Below are the code and all the weights of a small trained network. Each question names an input and a target symbol and asks about switching units off, where a switched-off unit gives its printed mean instead of its output.

import numpy as np


def w(rows, s, z=0):
    codes = np.array(rows[::2]) - 128.0
    scale = np.full(codes.shape[1], s)
    scale[-1] = z or s
    return codes * scale


def f(y):
    return y / 2 * (1 + np.tanh(0.7978845608 * (y + 0.044715 * y**3)))


def softmax(a):
    e = np.exp(a - a.max(-1, keepdims=True))
    return e / e.sum(-1, keepdims=True)


def log_softmax(a):
    a = a - a.max(-1, keepdims=True)
    return a - np.log(np.exp(a).sum(-1, keepdims=True))


def net(x, mask):
    ids = ['ΔΣαζμξτ'.index(c) for c in x.split()]
    T = len(ids)
    res = E[ids] + P[:T]
    q, k, v = (res @ M[0].T for M in (Q, K, V))
    z = softmax(np.where(np.tri(T) > 0, q @ k.T / 3**0.5, -1e9)) @ v
    res = res + np.where(mask[0], z, O[0][:, -1]) @ O[0][:, :-1]
    y = f(res @ A[0][:, :-1].T + A[0][:, -1])
    res = res + np.where(mask[1:17], y, B[0][:, -1]) @ B[0][:, :-1]
    return log_softmax(res[-1] @ U[:, :-1].T + U[:, -1])


Q, K, V, O, A, B = {}, {}, {}, {}, {}, {}
E = w([
[194,135,85,195,251,160],'Δ',
[135,177,104,55,193,122],'Σ',
[48,152,138,155,188,185],'α',
[61,132,69,25,155,181],'ζ',
[69,148,104,176,193,38],'μ',
[221,130,101,155,118,60],'ξ',
[119,50,178,149,105,168],'τ',
],0.015)
P = w([
[75,164,150,48,6,67],'0',
[211,134,130,199,239,254],'1',
[197,94,122,180,225,253],'2',
[159,72,101,164,208,212],'3',
[146,51,74,163,176,194],'4',
[163,55,49,154,156,196],'5',
[160,55,28,175,135,188],'6',
[157,46,39,162,132,181],'7',
[177,70,59,147,139,206],'8',
],0.0074)
Q[0] = w([
[249,68,140,148,55,143],'head 0',
[70,254,122,46,89,86],'head 0',
[140,94,35,72,176,156],'head 0',
],0.0099)
K[0] = w([
[102,217,223,60,57,109],'head 0',
[179,95,2,158,248,137],'head 0',
[116,63,100,137,72,96],'head 0',
],0.0085)
V[0] = w([
[166,51,244,96,18,131],'head 0',
[11,1,140,201,166,223],'head 0',
[116,123,221,240,128,12],'head 0',
],0.0076)
O[0] = w([
[190,36,192,103,136,65,208],'head 0',
[91,145,208,187,93,76,255],'head 0',
[87,63,94,182,248,62,44],'head 0',
],0.013,0.0033)
A[0] = w([
[225,140,116,151,170,41,244],'neuron 0',
[188,72,67,27,121,188,138],'neuron 1',
[194,85,113,205,94,120,167],'neuron 2',
[102,167,179,245,110,89,253],'neuron 3',
[132,139,203,165,20,189,90],'neuron 4',
[153,89,189,164,110,75,147],'neuron 5',
[132,113,134,160,196,203,177],'neuron 6',
[123,223,140,76,107,153,37],'neuron 7',
[141,107,59,109,87,225,65],'neuron 8',
[177,41,134,160,175,101,118],'neuron 9',
[111,120,66,133,1,212,251],'neuron 10',
[80,58,158,206,181,115,177],'neuron 11',
[181,75,197,182,87,121,20],'neuron 12',
[231,80,153,157,88,155,123],'neuron 13',
[115,115,143,100,131,99,242],'neuron 14',
[176,73,183,170,130,169,74],'neuron 15',
],0.0073,0.0043)
B[0] = w([
[100,113,170,114,61,244,210],'neuron 0',
[157,37,66,217,164,76,217],'neuron 1',
[93,182,147,66,109,122,192],'neuron 2',
[98,100,175,117,237,149,223],'neuron 3',
[111,180,142,213,101,104,224],'neuron 4',
[94,94,98,93,184,140,209],'neuron 5',
[127,130,152,95,67,136,185],'neuron 6',
[150,108,59,208,9,128,178],'neuron 7',
[200,198,78,118,181,84,203],'neuron 8',
[134,159,87,82,1,76,240],'neuron 9',
[170,95,166,81,219,147,251],'neuron 10',
[152,148,108,75,13,188,245],'neuron 11',
[89,148,60,89,162,14,199],'neuron 12',
[177,205,211,105,220,43,216],'neuron 13',
[93,53,181,96,138,224,163],'neuron 14',
[118,194,70,129,108,55,194],'neuron 15',
],0.006,0.011)
U = w([
[170,137,159,199,117,81,51],'Δ',
[123,93,57,188,112,64,87],'Σ',
[111,158,126,73,121,94,25],'α',
[99,120,92,164,3,166,137],'ζ',
[61,208,72,162,170,55,211],'μ',
[123,117,124,100,222,136,95],'ξ',
[121,66,246,116,154,233,255],'τ',
],0.0069,0.0037)

Each question gives the input, a string of symbols that net reads in full, and the target symbol t.
The units are the heads (3 rows each of Q, K, V and O) and the neurons (one row each of A and B). Each row of codes is followed by its name. A weight is (code - 128) times the scale printed after its matrix; where a second scale follows, it is the last column's (O, A, B and U).
mask holds one flag per unit, heads first, then neurons. A switched-off unit (its flag False) gives its mean, the last column of its rows in O or B, instead of its output. The means were averaged over made-up inputs and are rounded, as every weight is.
A unit's drop is (log p(t) with every unit on - log p(t) with that unit switched off) / (log p(t) with every unit on - log p(t) with every unit switched off).
The circuit of an input: a set's keep is (log p(t) with only the set's units on - log p(t) with every unit switched off) / (log p(t) with every unit on - log p(t) with every unit switched off). Starting from the 12 units with the biggest drops (on a tie, the unit counted first), units are removed one at a time, each time the one whose removal leaves the highest keep (on an exact tie, the one counted first), for as long as the keep stays at least 0.8.
units of the circuit, in order: the units of the circuit, biggest drop first
unit that matters most: the unit with the biggest drop
k most important neurons: the k neurons with the biggest drops, biggest first
drop when u is switched off: that unit's drop, to one decimal
input μ μ μ ζ, target μ: most important neuron -> [neuron 0]
input ξ τ ξ Δ μ ξ ζ, target ξ: units of the circuit, in order -> [neuron 10; neuron 9; head 0]
input ξ τ τ ζ μ μ Σ τ, target Σ: units of the circuit, in order -> [head 0; neuron 1]
input Σ ξ ξ, target ξ: units of the circuit, in order -> [head 0; neuron 10; neuron 9]
input τ ζ μ Δ, target α: 3 most important neurons -> [neuron 9; neuron 12; neuron 15]
input α τ τ Δ ζ ζ τ α, target τ: 3 most important neurons -> [neuron 3; neuron 9; neuron 8]
input Σ τ Δ ζ τ α τ ζ τ, target ξ: units of the circuit, in order -> [head 0; neuron 10; neuron 8]
input Δ τ Σ τ ζ τ ξ, target μ: 2 most important neurons -> [neuron 12; neuron 10]
input ξ τ τ ζ ζ α τ Δ, target Σ: 3 most important neurons -> [neuron 1; neuron 9; neuron 10]
input τ ζ ζ ζ Σ ζ, target ζ: 3 most important neurons -> [neuron 7; neuron 13; neuron 3]
input ξ τ τ τ Σ τ Σ, target τ: drop when head 0 is switched off -> 0.2
input α τ ζ τ τ τ τ ξ Δ, target τ: drop when head 0 is switched off -> 0.3
input ζ ζ ζ ζ ζ ζ τ α τ, target Δ: drop when head 0 is switched off -> 0.8
input ζ τ ζ Σ, target τ: unit that matters most -> neuron 9
